Below are the code and all the weights of a small trained network. Each question names an input and a target symbol and asks about switching units off, where a switched-off unit gives its printed mean instead of its output.

import numpy as np


def w(rows, s, z=0):
    codes = np.array(rows[::2]) - 128.0
    scale = np.full(codes.shape[1], s)
    scale[-1] = z or s
    return codes * scale


def norm(h):
    return h / np.sqrt((h * h).mean(-1, keepdims=True) + 1e-5)


def softmax(a):
    e = np.exp(a - a.max(-1, keepdims=True))
    return e / e.sum(-1, keepdims=True)


def log_softmax(a):
    a = a - a.max(-1, keepdims=True)
    return a - np.log(np.exp(a).sum(-1, keepdims=True))


def net(x, mask):
    ids = ['ΓΣΦΩβδπτ'.index(c) for c in x.split()]
    T = len(ids)
    res = E[ids] + P[:T]
    u = 0
    for l in range(3):
        r = norm(res)
        for j in range(2):
            rows = slice(2 * j, 2 * j + 2)
            q, k, v = (r @ M[l][rows].T for M in (Q, K, V))
            z = softmax(np.where(np.tri(T) > 0, q @ k.T / 2**0.5, -1e9)) @ v
            o = O[l][rows]
            res = res + np.where(mask[u + j], z, o[:, -1]) @ o[:, :-1]
        u += 2
    return log_softmax(norm(res)[-1] @ U[:, :-1].T + U[:, -1])


Q, K, V, O = {}, {}, {}, {}
E = w([
[176,121,57],'Γ',
[36,129,46],'Σ',
[128,157,135],'Φ',
[198,126,104],'Ω',
[223,94,146],'β',
[153,190,253],'δ',
[158,144,12],'π',
[106,175,31],'τ',
],0.012)
P = w([
[153,145,69],'0',
[158,128,132],'1',
[93,47,123],'2',
[120,136,211],'3',
[131,117,227],'4',
[110,115,174],'5',
[148,192,150],'6',
[51,173,131],'7',
[44,205,128],'8',
[188,254,187],'9',
],0.0085)
Q[0] = w([
[41,46,254],'0.h0',
[223,255,149],'0.h0',
[142,83,207],'0.h1',
[126,203,190],'0.h1',
],0.0064)
K[0] = w([
[207,52,175],'0.h0',
[9,243,94],'0.h0',
[223,1,206],'0.h1',
[183,21,204],'0.h1',
],0.0054)
V[0] = w([
[236,97,127],'0.h0',
[119,123,200],'0.h0',
[203,255,49],'0.h1',
[140,228,153],'0.h1',
],0.0084)
O[0] = w([
[155,69,34,104],'0.h0',
[51,183,3,71],'0.h0',
[185,57,231,254],'0.h1',
[136,147,106,174],'0.h1',
],0.0052,0.0057)
Q[1] = w([
[3,111,30],'1.h0',
[69,101,31],'1.h0',
[50,181,61],'1.h1',
[9,137,83],'1.h1',
],0.0064)
K[1] = w([
[138,101,2],'1.h0',
[147,146,51],'1.h0',
[223,169,157],'1.h1',
[185,160,153],'1.h1',
],0.0096)
V[1] = w([
[117,42,213],'1.h0',
[104,114,32],'1.h0',
[238,3,208],'1.h1',
[60,169,10],'1.h1',
],0.0074)
O[1] = w([
[1,130,183,201],'1.h0',
[166,235,114,47],'1.h0',
[131,163,186,254],'1.h1',
[58,89,91,33],'1.h1',
],0.0068,0.0072)
Q[2] = w([
[165,63,109],'2.h0',
[192,170,2],'2.h0',
[35,95,189],'2.h1',
[75,177,122],'2.h1',
],0.0096)
K[2] = w([
[181,215,104],'2.h0',
[147,193,127],'2.h0',
[37,173,85],'2.h1',
[35,255,226],'2.h1',
],0.0098)
V[2] = w([
[56,40,157],'2.h0',
[177,244,154],'2.h0',
[201,78,77],'2.h1',
[167,58,38],'2.h1',
],0.011)
O[2] = w([
[180,255,111,190],'2.h0',
[128,79,172,134],'2.h0',
[52,76,201,59],'2.h1',
[9,138,168,2],'2.h1',
],0.0096,0.0082)
U = w([
[182,111,125,220],'Γ',
[136,37,50,5],'Σ',
[17,177,90,185],'Φ',
[157,52,66,5],'Ω',
[169,2,215,254],'β',
[163,142,121,95],'δ',
[146,97,100,43],'π',
[78,132,133,21],'τ',
],0.0065,0.0038)

Each question gives the input, a string of symbols that net reads in full, and the target symbol t.
The units are the heads (2 rows each of Q, K, V and O). Each row of codes is followed by its name. A weight is (code - 128) times the scale printed after its matrix; where a second scale follows, it is the last column's (O and U).
mask holds one flag per head, layer by layer. A switched-off head (its flag False) gives its mean, the last column of its rows in O, instead of its output. The means were averaged over made-up inputs and are rounded, as every weight is.
A unit's drop is (log p(t) with every unit on - log p(t) with that unit switched off) / (log p(t) with every unit on - log p(t) with every unit switched off).
The circuit of an input: a set's keep is (log p(t) with only the set's units on - log p(t) with every unit switched off) / (log p(t) with every unit on - log p(t) with every unit switched off). Starting from all 6 units, units are removed one at a time, each time the one whose removal leaves the highest keep (on an exact tie, the one counted first), for as long as the keep stays at least 0.8.
units of the circuit, in order: the units of the circuit, biggest drop first
most important unit: the unit with the biggest drop
heads that matter: for each layer, one digit per head in row order, 1 if its drop is at least 0.15 and else 0, layers parted by /
drop when u is switched off: that unit's drop, to one decimal
input Σ δ τ Γ Γ Φ, target Φ: units of the circuit, in order -> 1.h1, 2.h1, 2.h0
input δ Ω τ, target β: heads that matter -> 00 / 10 / 11
input β Φ Φ β Φ Φ Φ Γ τ Ω, target β: most important unit -> 1.h0
input β β τ β β Φ β Γ Φ π, target β: heads that matter -> 11 / 10 / 11
input Σ τ τ, target Φ: units of the circuit, in order -> 1.h1, 2.h1
input δ Φ Ω Ω τ, target β: heads that matter -> 10 / 10 / 11
input Σ Φ Ω π τ τ, target Φ: units of the circuit, in order -> 1.h1, 2.h1, 0.h1
input β π Φ Φ Φ Φ Γ, target β: heads that matter -> 11 / 00 / 11
input Σ Φ Φ Ω, target Φ: heads that matter -> 00 / 11 / 11
input Σ Φ Γ, target Φ: heads that matter -> 00 / 01 / 11
input δ Γ Φ π, target β: drop when 1.h1 is switched off -> 0.0
input Σ Ω τ β Γ, target Φ: drop when 2.h1 is switched off -> 0.7
input Σ τ Ω Φ δ, target Φ: drop when 2.h0 is switched off -> 0.3
input Σ τ Ω, target Φ: drop when 1.h1 is switched off -> 1.1
